[ -5   5  28 -11  21  -1   4  16  -5   0  -2  -3  -5  19 -11  -1 -17  -8
   3   1   0   0 -29   1  -1  -4   1  13  15   8  -2]
M
[  6   3  52  -3  12  35   7   4  -4 -32  -2  -4  -7  15  -7   0 -23   7
  -2   4   2  -7 -28   0   1 -16   6   7   5  31  13]
M
[-18   4  -2  -4  22 -24   4  13  -2  26  -1  -1   0  10   4   2  13   7
   6 -11   0  21  21  -5  -1 -12   7  19  -2  -2   1]
X
[-33   3 -34  -8   1 -39  -1  19   2  45   2  -3   4   5   3   2  30  19
   7  -5   0  19  44  -6   5  11   8  15  -8   7  -1]
X
[-18  -2 -11  -1   2 -18   5  11  -4  31   5  -1   5  11  -2   3  18  15
  11  -8  -3   6  21   0  -6  -8  11  19 -14   9   1]
X
[-18  -1 -26   1  21 -46   5  28   0  63  -4   7  11  17 -21   0 -20 -31
  14 -10 -14   8 -47  -6  -8  31 -13  12  -4 -25 -10]
M
[ -7   1  38   7   6  27   7   3  -6  -7   1   1  -7  18   3  -3  -8  18
   3  -3   4  -3  16  -5  -2 -53  17  12   9  30   5]
X
[-12   3   6  -2   5 -19  -1  25  -1  17   2  -3   0   0  -7   0  22  20
   3   5   4   7  -6  -3   8  36   7  21 -17  25  -2]
M
[ -3   0  30  -2  21  -2   7  13   1  -5   2   3  -3  14 -11  -2  -7  -5
   6  -4  -2  -1 -38  -2  -6  -3  -3   7   4   4  -2]
M
[-19  -5  25   5   0  10   6  16  -3  26   3   3   4  13   1   2  15  28
  10  -1   3   2  19  -6  -3 -42  16  22  11  37   4]
X
[ -5  -6  34   1 -11  36   8  -4  -2 -20   5  -5  -4  14   7   2   4  34
  -3   5   7  -6  31  -7   0 -52  18  18  -3  48  14]
X
[-22   3 -38   3   3  -9  -8  13   0  40  -6   6   7   5   4   6 -34  -5
   3   6   0  13  28  -1  16  18   3  -1   7  -3  -5]
J
[  2  -1  58  12  24  31   7   1  -3  -3  -4  13  -2  17   2   0 -34  -8
   6  -1   2   0 -31   2  -1 -46   5   1  30  11   1]
J
[  6  -2  46  10   7  35   6  -2  -4 -16   3   1  -5   8  10   0 -23  24
  -3   4   7   1  -4  -4  11 -10  17   8 -16  38   7]
J
[-16  -3 -24  -1  -2 -13   0   8   0  28   1  -1   5   8  -2   1 -10  12
   7  -4  -3   3  26  -5  -4 -16   8  14  -9   7  -1]
X
[  1  10  37  -9  24   6   3  11  -1 -16  -1  -3  -7  16  -6  -1 -25  -1
   1   2   4  -2 -26  -3   2  -3   6   9   7  14  -1]
M
[ 11  -6   8   9 -32  38  -4  -2  -4 -17   3  -7   0   2   1   6 -54  22
   2  24   3 -26   1   0   3 -10   8   4  -6  47   8]
M
[-16  -3  19   1  24 -15   9  12   0  21  -1   7   3  19  -4  -5   7 -10
  15 -19  -8  10  -9  -5 -21 -46   2  13  17 -14  -3]
X
[ -9  -5  49  12  16  39   3  11  -4   8   0   6  -2  23   3   2 -29   7
   4  -1   7   8  -6   0   7 -37  11   9  26  32   3]
J
[ -9   0 -16   9  -2   6  -5   5  -3  21  -1  -1   4   0   6   0 -30   5
   2   6   1   4  22  -2  14  12   7  -4 -10  13   0]
J
[-16  -6  -8   1   1 -14   6  10  -2  25   3   1   5  10  -3   0  13  11
   9  -8  -4   3  18  -4  -9 -26   7  16  -5  11  -1]
X
[-27  -6 -30   0  -4 -30   2  20  -1  56   4   3   6   8  -6   4  24  17
  15  -7  -7  13  26  -5  -7   1   5  26 -13   4   0]
X
[-14  -2 -31  -4  -6 -18  -4  12   0  26   0  -1   6   1  -8   6 -20   2
   7  12  -1  -7   0   0   1  21  -8   7  -3   1  -2]
M
[-18  -6  -7   5 -10  -7   0   5  -2  25   2  -1   7   3   3   2   8  13
  10  -1  -4   1  27  -4  -7 -34   7  12   2   9   2]
X
[ -1  -5  -9  -2  -2 -19   4  10  -1  13   1  -1   3   2  -6  -1 -19  -3
   8   5  -6  -8 -32  -4  -9  17  -4   8 -14  -4  -1]
M
